[ 93 100 204 113 118  94 107 103 115 107 162 141 151 143 139 168 134 110
 134 136 125 151 140  92 129 160 168 116 120 189 133 123 166 123 133] -> bop
[ 91 154 116 135 107  75 153 106 110 169 149 147  41 153 129 167 171 157
 148 131 111 139 140  95 126 108 147 115 147 163 131 152 151  95 110] -> dep
[173 108 127 123 145 181 102 156 150  96 107 112 217  89 123  84  74  97
  97 127 153 125 129 165 123 139 106 103  84 124  95 142  80 166 160] -> buv
[173 108 127 123 145 181 102 156 150  96 107 112 217  89 123  84  74  97
  97 121 153 125 129 165 123 139  95 142 106  84 124 103 102 166 160] -> fomo
tail: [168 116] | [120 189 133 123 166 123 133]
next: [ 95 142 106  84 124 103] | [102]

[169 116  70 159  91  85 115] = bop
[110  77 136 156 106  79 102] = dep
[139 142 125 117 115  87 122] = guga
[121 204 216 191  84  99 101] = rogi
[180 111  92 102 102 122 207] = ninek
loc: [116] | bop, 2
next: [111  92 102 102 122] | [207]
next: [116  70 159  91] | [85]
next: [ 92 102 102 122] | [207]
tail: [139 142] | [125 117 115  87 122]

[106 162 108 140 124 137 145 141 145 165 129 151  39 134 131 144 128 141
 109  83 138 131 130 124 109 143 142 106 119 145  92 143 108 106 125 119
 140 111 107 129 135 134 122 131 140 125 113 141 138 138  90 120 134 106
 197 132 136  94 130 132] = fomo
[136 130 123 122 117 103 172 122 124 122 128 116 106 121 125 137 111 111
 126  77 132 123 141 119  93 130 138 143 141 149 156 125 127 129 100  97
 109  91 124 139 114 126 148 126 103 138 120 152 135 119 126 157 130 115
 107 152  90 114 178 128] = fad
[109 135 138 135 142 132 108 124 115 126 149  94 104 141 133 123 129 137
 112 102 163 129 116 125 114 124 112 153 113 118 126 134 144 140 115 146
 128 136 155 124 117 128 110 125 117 110 132 122 117 116 105 142 124 104
 123 111  87 129 137 123] = dep
[114 133 127 121 132 129 168 147  89 117 106 134 163 110 124 117 133 146
 115  83 122 123 129 118 113  97 110 115 108 146 167 129 120  71 209 137
 107 113 119 126 118 129 133 125 131 169 143 145 133 130 182 124 121 135
  80 135 140 129 134 126] = buv
[151 155 123 141 111 139 127 143 126 130 127 123  78 133 132 124 123 139
 136 140 150 123 127 131 116 126 106 133 101 137 126 108 138 141  85 116
 118 144 113 131 118 126 124 137 132 158 140 125 126 147 161 168 132 101
  99 119 113 122 127 131] = bop
[115 115 140 118 132 106 136 156 138 124 126 112 170 142 126 115 161 125
 119  63 177 133 138 129 167  96 109 143 121 129 123 124 129  95  87 101
 136 153 128 140 132 133 130 128 121 134 103 136 119 135 135 129 136 128
 148 120  69 157 169  90] = pake
[106 162 108 140 124 137 145 141 145 165 129 151  39 134 131 144 128 141
 109  83 138 131 130 124 109 143 142 106 119 145  92 143 108 123 176 123
 127 101 115 122 147 126 129 125 129 136 120 112 147 146 141 131 156 111
 158 139 130 145 108  94] = kelur
[129 135 140 103 128 114 128 134 125 140 143 125 132 156 115 124 123 134
 111 173 142 131 121 123 148 108 147 155 100 132 162 123 123 133 131 135
 117 149 114 129 118 118 146 132 124  89 127 128 124 133 144 112 141 119
 123 140 144 146 131 168] = guga
[142 126 103 144 120 148 131 136 136 137 111 101 165 120 128 132 149 125
 113 122 153 122 126 123 112 133 142 124 129 102  77 121 139  86 119 120
 117 119 140 121 102 132 150 123 127 133 127 100 107 142 143 139 135 138
 134 128 113 112 152  53] = rogi
[162 129 130 114 122 113 107 134 140 136 117 150 110 124 138 138 133 122
 168 210  85 121 125 129 129 162 141 135 128 121  78 123 128 127 186 118
 126 126 115 120 119 134 119 127 122 152  92 130 113 112  98 105 119 144
  94 110  84 129 151 186] = falu
[115 121 160 122 142 121 130 127 120 126 121 156 169 146 139 132 126 130
 134 138 135 115 141 133 143 100 120 128 163 105 115 131 127 162 102 151
 108 144 135 123 140 123 116 125 111 126 148 142 113 106  58 120 136 127
 103 141 115 135 131 191] = ninek
q: [162 129 130 114 122 113 107 134 140 136 117 150 110 124 138 138 133 122
 168 210  85 121 125 129 129 162 141 135 128 121  78 123 128 127 186 118
 126 126 115 120 119 134 119 127 122 152  92 130 113 112  98 105 119 144
  94 110  84 129 151 186] | falu
next: [133 127 100] | [107]
q: [106 162 108 140 124 137 145 141 145 165 129 151  39 134 131 144 128 141
 109  83 138 131 130 124 109 143 142 106 119 145  92 143 108 123 176 123
 127 101 115 122 147 126 129 125 129 136 120 112 147 146 141 131 156 111
 158 139 130 145 108  94] | kelur

[169 134 123 146 125 101 129 107 133 130 142 125] : fad
[145 149 113  96 131 203 151 125 109 134 176 119] : falu
[144 142 127 130 133 121 126 139 127 135 132 126] : guga
[146 139 130 131 130 142 129 136 132 129 119 124] : rogi
[135 135 132 134 112 100 152 132 126 116 111 159] : ninek
[169 133 145 149 113  97 131 135 131 119 113 150] : dep
[127 130 124 154 130 101 130 107 152 143 144 131] : fomo
tail: [169 134] | [123 146 125 101 129 107 133 130 142 125]
tail: [125 101 129 107] | [133 130 142 125]
q: [144 142 127 130 133 121 126 139 127 135 132 126] | guga
next: [145 149 113  97 131] | [135]
q: [145 149 113  96 131 203 151 125 109 134 176 119] | falu
loc: [150] | dep, 12
loc: [112] | ninek, 5

[157  98 159 127 122 137 117 129 132 113 135 146 119 135 163 142 118  97
  86 163 147 161 103 169  91 136] = fad
[130  97 162 122 103 113 125 128 119  55 190 130 125 156 106 167 118  97
 111 139 153 159  83 179  89 127] = rogi
[ 83 130 160 127 138 124 123 140  90 109 148 135  80 107  60  97 167 190
 136 108 127 152 127 147 163 110] = falu
[ 99 150 118 120 146 126 148 170  94 153 119 124 142 102  61 113 118 163
 150 123 111 159  82 179  89 123] = dep
[132 184 103 147 160  97 146 121 125  55 190 131 125 144 187 118 149 132
  87 147 107 108 154 125 129 140] = kelur
tail: [159 127] | [122 137 117 129 132 113 135 146 119 135 163 142 118  97  86 163 147 161
 103 169  91 136]
tail: [ 55 190 131 125] | [144 187 118 149 132  87 147 107 108 154 125 129 140]
q: [130  97 162 122 103 113 125 128 119  55 190 130 125 156 106 167 118  97
 111 139 153 159  83 179  89 127] | rogi
tail: [159  83 179  89] | [127]
tail: [111 159  82] | [179  89 123]

